Below are the code and all the weights of a small trained network. Each question names an input and a class and asks about switching units off, where a switched-off unit gives its printed mean instead of its output.

import numpy as np


def w(rows, s, z=0):
    codes = np.array(rows[::2]) - 128.0
    scale = np.full(codes.shape[1], s)
    scale[-1] = z or s
    return codes * scale


def norm(h):
    return h / np.sqrt((h * h).mean(-1, keepdims=True) + 1e-5)


def f(y):
    return y / 2 * (1 + np.tanh(0.7978845608 * (y + 0.044715 * y**3)))


def log_softmax(a):
    a = a - a.max(-1, keepdims=True)
    return a - np.log(np.exp(a).sum(-1, keepdims=True))


def net(x, mask):
    res = np.array(x, float).reshape(1, 2) / 4 @ E
    u = 0
    for l in range(3):
        y = f(norm(res) @ A[l][:, :-1].T + A[l][:, -1])
        res = res + np.where(mask[u : u + 5], y, B[l][:, -1]) @ B[l][:, :-1]
        u += 5
    return log_softmax(norm(res)[-1] @ U[:, :-1].T + U[:, -1])


A, B = {}, {}
E = w([
[112,246,151,181,183,219,95,148],'x0',
[233,88,2,67,157,204,177,58],'x1',
],0.0092)
A[0] = w([
[81,181,145,105,52,110,125,153,94],'0.n0',
[214,97,36,70,154,175,192,134,170],'0.n1',
[70,115,189,57,192,114,97,151,191],'0.n2',
[173,114,157,77,6,187,177,105,10],'0.n3',
[71,130,115,217,253,204,146,168,19],'0.n4',
],0.0062,0.0013)
B[0] = w([
[147,177,96,118,69,100,177,53,153],'0.n0',
[2,148,171,106,133,72,111,120,255],'0.n1',
[189,176,18,185,203,127,202,122,154],'0.n2',
[106,35,30,118,55,195,81,115,146],'0.n3',
[188,57,98,251,71,216,122,139,190],'0.n4',
],0.0084,0.0074)
A[1] = w([
[200,166,167,175,120,196,138,181,181],'1.n0',
[160,77,81,94,124,124,166,183,152],'1.n1',
[168,90,135,156,202,162,116,138,5],'1.n2',
[155,109,122,110,114,151,140,84,82],'1.n3',
[143,70,157,5,123,129,126,131,58],'1.n4',
],0.012,0.0024)
B[1] = w([
[255,58,135,103,138,115,43,124,254],'1.n0',
[127,205,109,158,117,192,48,16,161],'1.n1',
[119,163,126,121,120,26,172,95,148],'1.n2',
[74,112,114,139,16,109,129,138,138],'1.n3',
[232,116,228,64,87,87,69,77,216],'1.n4',
],0.008,0.0084)
A[2] = w([
[108,74,194,164,156,53,237,186,150],'2.n0',
[56,198,236,151,119,202,125,142,4],'2.n1',
[202,94,94,2,127,121,128,13,226],'2.n2',
[74,187,61,175,71,21,194,141,160],'2.n3',
[69,229,142,140,146,200,157,152,113],'2.n4',
],0.0076,0.0013)
B[2] = w([
[141,51,133,82,220,196,244,176,150],'2.n0',
[175,146,79,86,106,150,119,103,140],'2.n1',
[49,178,171,114,54,25,159,184,254],'2.n2',
[172,41,185,145,175,101,189,153,162],'2.n3',
[99,138,2,146,74,201,42,39,135],'2.n4',
],0.0092,0.01)
U = w([
[102,92,81,132,155,206,167,125,4],'0',
[148,55,175,169,175,101,237,157,151],'1',
[57,174,17,145,109,206,72,83,80],'2',
[51,138,149,104,62,56,125,105,232],'3',
[247,153,126,213,139,163,43,135,144],'4',
],0.014,0.0036)

Each question gives the input, the list of numbers given to net, and the class t.
The units are the neurons (one row each of A and B). Each row of codes is followed by its name. A weight is (code - 128) times the scale printed after its matrix; where a second scale follows, it is the last column's (A, B and U).
mask holds one flag per neuron, layer by layer. A switched-off neuron (its flag False) gives its mean, the last column of its row in B, instead of its output. The means were averaged over made-up inputs and are rounded, as every weight is.
A unit's drop is (log p(t) with every unit on - log p(t) with that unit switched off) / (log p(t) with every unit on - log p(t) with every unit switched off).
The circuit of an input: a set's keep is (log p(t) with only the set's units on - log p(t) with every unit switched off) / (log p(t) with every unit on - log p(t) with every unit switched off). Starting from the 12 units with the biggest drops (on a tie, the unit counted first), units are removed one at a time, each time the one whose removal leaves the highest keep (on an exact tie, the one counted first), for as long as the keep stays at least 0.8.
circuit, biggest first: the units of the circuit, biggest drop first
unit that matters most: the unit with the biggest drop
k most important neurons: the k neurons with the biggest drops, biggest first
k most important neurons of layer l: the k neurons of layer l with the biggest drops, biggest first
drop when u is switched off: that unit's drop, to one decimal
input [1,1], class 2: most important neuron of layer 0 -> [0.n1]
input [6,8], class 2: 2 most important neurons -> [1.n4; 0.n1]
input [1,2], class 2: circuit, biggest first -> [1.n0; 1.n4; 2.n4]
input [5,8], class 2: 3 most important neurons -> [1.n0; 0.n1; 1.n4]
input [7,-6], class 4: 2 most important neurons -> [1.n0; 0.n1]
input [4,4], class 2: 2 most important neurons -> [1.n4; 0.n1]
input [3,7], class 3: 2 most important neurons -> [0.n2; 0.n4]
input [3,6], class 2: 2 most important neurons of layer 1 -> [1.n0; 1.n4]
input [6,6], class 2: 2 most important neurons -> [1.n4; 0.n1]
input [3,-7], class 4: 2 most important neurons -> [0.n1; 2.n2]
input [7,-4], class 4: drop when 1.n0 is switched off -> 0.1
input [4,-6], class 4: drop when 0.n1 is switched off -> 0.2
input [-5,-4], class 1: drop when 1.n0 is switched off -> 0.1
input [0,-3], class 1: unit that matters most -> 0.n4
